Below are the code and all the weights of a small trained network. Each question names an input and a target symbol and asks about switching units off, where a switched-off unit gives its printed mean instead of its output.

import numpy as np


def w(rows, s, z=0):
    codes = np.array(rows[::2]) - 128.0
    scale = np.full(codes.shape[1], s)
    scale[-1] = z or s
    return codes * scale


def f(y):
    return np.maximum(y, 0)


def softmax(a):
    e = np.exp(a - a.max(-1, keepdims=True))
    return e / e.sum(-1, keepdims=True)


def log_softmax(a):
    a = a - a.max(-1, keepdims=True)
    return a - np.log(np.exp(a).sum(-1, keepdims=True))


def net(x, mask):
    ids = ['αεθλξπσψω'.index(c) for c in x.split()]
    T = len(ids)
    res = E[ids] + P[:T]
    r = res
    for j in range(3):
        rows = slice(3 * j, 3 * j + 3)
        q, k, v = (r @ M[0][rows].T for M in (Q, K, V))
        z = softmax(np.where(np.tri(T) > 0, q @ k.T / 3**0.5, -1e9)) @ v
        o = O[0][rows]
        res = res + np.where(mask[j], z, o[:, -1]) @ o[:, :-1]
    y = f(res @ A[0][:, :-1].T + A[0][:, -1])
    res = res + np.where(mask[3:7], y, B[0][:, -1]) @ B[0][:, :-1]
    return log_softmax(res[-1] @ U[:, :-1].T + U[:, -1])


Q, K, V, O, A, B = {}, {}, {}, {}, {}, {}
E = w([
[197,170,138,153],'α',
[197,120,167,123],'ε',
[238,202,122,177],'θ',
[161,156,203,171],'λ',
[217,182,158,153],'ξ',
[157,91,208,109],'π',
[91,185,88,163],'σ',
[65,178,175,202],'ψ',
[143,110,152,8],'ω',
],0.018)
P = w([
[172,39,116,154],'0',
[166,165,110,158],'1',
[161,130,117,91],'2',
[134,87,27,93],'3',
[128,208,154,140],'4',
[146,154,118,42],'5',
[85,100,14,56],'6',
[102,251,168,114],'7',
[147,134,155,52],'8',
],0.021)
Q[0] = w([
[111,142,58,58],'head 1',
[168,155,213,170],'head 1',
[103,73,136,155],'head 1',
[126,227,202,88],'head 2',
[182,101,10,73],'head 2',
[154,172,158,111],'head 2',
[183,114,204,205],'head 3',
[139,175,245,78],'head 3',
[137,59,98,113],'head 3',
],0.011)
K[0] = w([
[82,115,159,161],'head 1',
[117,158,183,147],'head 1',
[105,68,113,102],'head 1',
[53,197,147,52],'head 2',
[81,79,175,213],'head 2',
[2,117,168,123],'head 2',
[97,182,109,68],'head 3',
[92,230,162,99],'head 3',
[134,87,157,211],'head 3',
],0.011)
V[0] = w([
[82,114,59,8],'head 1',
[103,126,193,68],'head 1',
[149,35,115,133],'head 1',
[145,213,6,125],'head 2',
[63,171,146,171],'head 2',
[53,66,71,122],'head 2',
[118,111,128,214],'head 3',
[111,181,89,178],'head 3',
[178,108,187,161],'head 3',
],0.012)
O[0] = w([
[206,125,162,147,11],'head 1',
[140,124,129,172,89],'head 1',
[169,210,93,85,68],'head 1',
[191,169,71,133,142],'head 2',
[114,133,128,218,107],'head 2',
[60,164,69,115,56],'head 2',
[133,88,115,248,135],'head 3',
[131,145,102,189,141],'head 3',
[113,122,240,152,199],'head 3',
],0.011,0.012)
A[0] = w([
[143,104,176,161,4],'neuron 1',
[58,251,142,167,149],'neuron 2',
[111,120,126,179,4],'neuron 3',
[221,99,139,133,131],'neuron 4',
],0.013,0.0025)
B[0] = w([
[13,133,57,63,214],'neuron 1',
[195,66,174,64,255],'neuron 2',
[118,28,148,92,187],'neuron 3',
[101,160,133,254,204],'neuron 4',
],0.0077,0.011)
U = w([
[87,179,2,103,254],'α',
[234,144,126,89,173],'ε',
[76,175,69,24,111],'θ',
[20,204,136,133,56],'λ',
[165,87,151,91,42],'ξ',
[105,218,169,148,118],'π',
[132,204,133,207,159],'σ',
[54,98,42,123,46],'ψ',
[143,223,155,129,153],'ω',
],0.0062,0.0059)

Each question gives the input, a string of symbols that net reads in full, and the target symbol t.
The units are the heads (3 rows each of Q, K, V and O) and the neurons (one row each of A and B). Each row of codes is followed by its name. A weight is (code - 128) times the scale printed after its matrix; where a second scale follows, it is the last column's (O, A, B and U).
mask holds one flag per unit, heads first, then neurons. A switched-off unit (its flag False) gives its mean, the last column of its rows in O or B, instead of its output. The means were averaged over made-up inputs and are rounded, as every weight is.
A unit's drop is (log p(t) with every unit on - log p(t) with that unit switched off) / (log p(t) with every unit on - log p(t) with every unit switched off).
The circuit of an input: a set's keep is (log p(t) with only the set's units on - log p(t) with every unit switched off) / (log p(t) with every unit on - log p(t) with every unit switched off). Starting from all 7 units, units are removed one at a time, each time the one whose removal leaves the highest keep (on an exact tie, the one counted first), for as long as the keep stays at least 0.8.
circuit, biggest first: the units of the circuit, biggest drop first
k most important neurons: the k neurons with the biggest drops, biggest first
heads that matter: for each layer, one digit per head in row order, 1 if its drop is at least 0.15 and else 0, layers parted by /
input ψ λ ω ψ ξ ξ θ σ α, target σ: circuit, biggest first	[head 2; neuron 4]
input ω ε ψ ε ε σ ω ψ σ, target ψ: circuit, biggest first	[head 1; head 2; neuron 3; neuron 1]
input α σ ε, target σ: most important neuron	[neuron 4]
input ξ ξ ε ψ ε θ σ θ, target ε: heads that matter	010
input σ ε σ ω ψ σ ε ε, target ε: heads that matter	011
input ω ε σ ψ, target ε: heads that matter	101
input ψ ε λ σ θ σ θ ε, target ε: circuit, biggest first	[neuron 2; head 2]
input ω ω π ω, target ε: heads that matter	100
input σ ε ε π, target α: circuit, biggest first	[head 2; neuron 2]
input ω ξ ε ω, target ε: heads that matter	101
input θ α θ θ π, target λ: circuit, biggest first	[head 2; neuron 1; neuron 2]
input ω ξ ψ ω ψ θ σ α ε, target ψ: heads that matter	110
input λ ε α σ ψ, target ξ: heads that matter	100
input ε ε π α λ ξ, target λ: heads that matter	110
input ξ π σ ε λ, target ε: heads that matter	011
input ε θ σ α ξ ω ξ α, target θ: circuit, biggest first	[head 3]
input θ σ ω π, target σ: circuit, biggest first	[neuron 4; head 1; head 3]
input θ σ θ, target σ: circuit, biggest first	[neuron 4; head 2]
input σ ψ ψ α α ψ λ ξ, target ξ: circuit, biggest first	[neuron 2; head 1; neuron 3]
input σ ξ ω λ ψ ω, target ψ: circuit, biggest first	[head 1; head 2; head 3; neuron 1]
input α ω π α ε α ω ψ θ, target ψ: 2 most important neurons	[neuron 1; neuron 3]
input σ ε ε ξ, target α: heads that matter	011
input θ θ π σ, target σ: circuit, biggest first	[head 1; neuron 4; head 3]
input σ ψ σ α σ θ, target σ: heads that matter	010
input σ α π λ, target α: circuit, biggest first	[head 2; neuron 2]
input α σ ξ ω σ α ω ξ, target θ: most important neuron	[neuron 2]
